((155, 158, 107, 135, 131), (149, 151, 112, 133, 131), (102, 99, 148, 122, 125)) 148
((148, 114, 150, 111), (128, 128, 128, 127), (117, 139, 116, 139)) 116
((139, 103, 153, 158), (144, 135, 122, 126), (133, 144, 115, 116)) 115
((153, 122, 130, 148, 123), (117, 117, 144, 117, 138), (145, 135, 126, 146, 122)) 126
((141, 147, 129, 151, 136, 113, 127), (143, 132, 133, 153, 120, 103, 118), (134, 147, 117, 147, 147, 137, 128)) 117
((117, 142, 146, 147, 109, 118), (118, 125, 123, 123, 120, 119), (128, 141, 149, 150, 118, 128)) 149
((121, 133, 126, 138, 135), (124, 143, 105, 144, 148), (133, 114, 137, 115, 117)) 137
((98, 132, 105, 108, 115), (120, 140, 111, 107, 107), (148, 111, 155, 141, 137)) 155
((123, 135, 131, 125, 133, 128, 142), (137, 119, 127, 133, 130, 146, 129), (131, 116, 136, 127, 133, 105, 130)) 136
((125, 139, 124, 125), (113, 150, 112, 113), (140, 124, 141, 140)) 141
---
[[119 118 116 135 153 134 125 121]
 [128 125 133 128 127 132 127 123]
 [154 124 108 133 119 147 129 113]
 [140 140 109 138 131 108 125 128]
 [132 137 118 122 144 124 133 112]
 [133 121 127 136 114 128 125 146]
 [131 125 151 129 120 116 129 117]] -> 118

[[137 120 126 126 136 151 138 129 141 153 145 132 120]
 [114 144 136 142 142 121 136 147 141 107 113 131 124]
 [113 143 137 145 142 123 133 130 141 106 113 131 125]
 [114 143 138 144 142 122 134 133 141 104 114 129 124]
 [135 119 126 124 134 151 140 129 141 152 147 132 120]
 [133 119 126 126 134 151 142 121 141 150 145 132 120]
 [129 126 131 131 143 151 146 129 151 143 140 132 117]
 [129 126 131 131 143 151 145 104 154 143 140 132 118]] -> 120

[[147 131 121 128 121 137 118 117 147 147 122]
 [138 141 135 139 117 134 117 134 133 114 132]
 [137 140 131 126 122 144 107 114 135 125 131]
 [128 128 128 128 128 128 128 128 128 128 128]
 [130 107 127  99 156 118 146 136 112 125 116]
 [138 123 125 129 137 134 128 128 128 133 120]
 [134 132 131 133 125 134 121 131 129 121 126]
 [127 126 129 123 120 127 124 128 126 127 127]] -> 131

[[139 130 115 125 117 139 142 125 135 142 125 129 110]
 [126 127 136 116 143 125 126 130 111 138 129 124 125]
 [129 133 136 133 135 115 126 132 141 148 131 128 126]
 [122 124 133 124 118 125 133 127 129 135 128 125 136]
 [120 128 127 132 134 122 132 131 138 121 128 129 123]
 [131 126 129 134 122 124 135 132 123 121 118 127 110]
 [124 137 122 123 140 116 119 125 135 123 127 130 137]
 [116 128 152 122 125 131 137 133 134 116 126 132 120]
 [126 127 133 129 129 134 136 127 132 147 132 130 124]
 [127 132 123 121 133 130 133 133 143 126 119 130 121]
 [137 131 121 119 125 120 129 125 125 137 128 131 128]] -> 130

[[128 128 128 128 128 128 128 128 128 128 129 130 134 142 151]
 [128 129 129 132 139 148 154 156 156 157 158 157 157 157 157]
 [129 128 128 128 129 134 141 150 155 157 157 157 157 157 157]
 [129 130 133 138 148 154 157 157 157 158 157 157 158 158 157]
 [128 128 128 128 128 128 128 128 129 131 136 146 153 156 157]
 [128 129 131 135 144 152 155 156 157 158 158 157 158 157 157]
 [128 128 128 128 128 128 128 128 129 131 136 145 152 156 157]
 [128 128 128 128 128 128 128 128 128 128 129 132 139 148 154]
 [133 140 149 155 156 157 157 157 157 157 157 157 157 157 157]
 [128 128 130 133 142 151 155 157 157 157 157 157 157 157 157]
 [142 150 154 157 158 157 157 158 157 157 157 157 157 157 157]
 [128 129 128 128 128 129 130 134 142 150 155 156 157 157 157]] -> 128

[[123 127 130 133 129 133 133 127 124 130 123 127]
 [132 131 123 144 127 115 146 122 119 129 141 133]
 [133 129 121 124 129 118 134 123 134 128 131 128]
 [134 132 120 125 128 116 133 125 136 128 134 129]
 [123 130 134 143 126 134 131 131 118 130 131 130]
 [129 149 117 140 124 110 146 128 143 133 146 133]
 [123 122 128 131 132 135 137 122 122 130 116 124]
 [118 157 123 136 121 125 132 139 154 136 139 131]
 [125 128 126 114 130 133 122 129 141 128 118 123]] -> 127
